x = [ .05 -.29  .13 -.21  .26 -.07  .47 -.21  .56 -.24 -.22  .29]
x[0] = .05
x[9] = -.24
x[4] = .26
x[7] = -.21
x[5] = -.07
x[8] = .56

grid =
[[ 14   2  -3   1  -4 -11  -3 -10 -19   2 -13  -4  10  18]
 [ 14  -2   4  -3 -39  -3 -13  -3   9   3  15  -5 -14  -9]
 [  3  -1  -1  -9  13   7  -1  15 -19   2  15  31   3   1]
 [-10   2   1  -6 -20   4 -17  -3   2   3  17   6   6  15]
 [ 10  -3  -5 -14  29   5  -6  19  -4   0  11  -5  -1  26]
 [ 12   1   2  -5 -47   7  14 -10   1   3  12 -11  39  -6]
 [ 16   4   0  -2  37   1  -9 -13  -2  -3   6  -3  -1  15]
 [ -9   3  -7   1 -18   5   5  -1   6  -3   1  -1 -15  -3]
 [-10  -7  -3   2  -4  -3   6   7   2   1   2  11  37 -17]
 [ 10   2  -5   4 -18  -9  -3  -2  -3   2  -7   2 -27  18]
 [ -3   6   0   1  -6  -6   2   8 -14  -2 -14   8  -7 -21]]
Rows and columns are counted from 0.
row 0 col 0 = 14
row 0 col 11 = -4
row 9 col 9 = 2
row 6 col 6 = -9
row 7 col 4 = -18
row 5 col 3 = -5
row 6 col 8 = -2
row 0 col 1 = 2
row 9 col 11 = 2
row 10 col 4 = -6
row 0 col 4 = -4
row 8 col 10 = 2
row 5 col 10 = 12
row 5 col 13 = -6
row 2 col 11 = 31
row 10 col 9 = -2
row 10 col 8 = -14
row 8 col 3 = 2
row 1 col 6 = -13
row 8 col 12 = 37
row 7 col 11 = -1
row 0 col 2 = -3
row 1 col 0 = 14
row 6 col 0 = 16
row 1 col 7 = -3
row 8 col 7 = 7
row 8 col 8 = 2
row 0 col 5 = -11
row 3 col 11 = 6
row 7 col 5 = 5
row 4 col 6 = -6
row 4 col 3 = -14
row 8 col 6 = 6
row 4 col 11 = -5
row 9 col 2 = -5
row 3 col 0 = -10

A =
1.522,0.469,0.122,-1.879,0.079,-0.184
1.038,-0.908,0.135,0.084,-0.048,-0.903
-0.581,1.402,0.794,0.135,0.332,1.335
-0.612,0.135,1.107,-0.738,0.135,1.501
1.257,-0.305,0.135,-0.562,-0.075,-0.516
A[0, 0] => 1.522
A[3, 5] => 1.501
A[1, 1] => -0.908
A[3, 0] => -0.612
A[1] => [1.038, -0.908, 0.135, 0.084, -0.048, -0.903]
A[0] => [1.522, 0.469, 0.122, -1.879, 0.079, -0.184]
A[:, 0] => [1.522, 1.038, -0.581, -0.612, 1.257]
A[3] => [-0.612, 0.135, 1.107, -0.738, 0.135, 1.501]
A[2, 3] => 0.135
A[2] => [-0.581, 1.402, 0.794, 0.135, 0.332, 1.335]
A[4, 4] => -0.075
A[1, 4] => -0.048
A[2, 2] => 0.794
A[:, 2] => [0.122, 0.135, 0.794, 1.107, 0.135]
A[2, 4] => 0.332
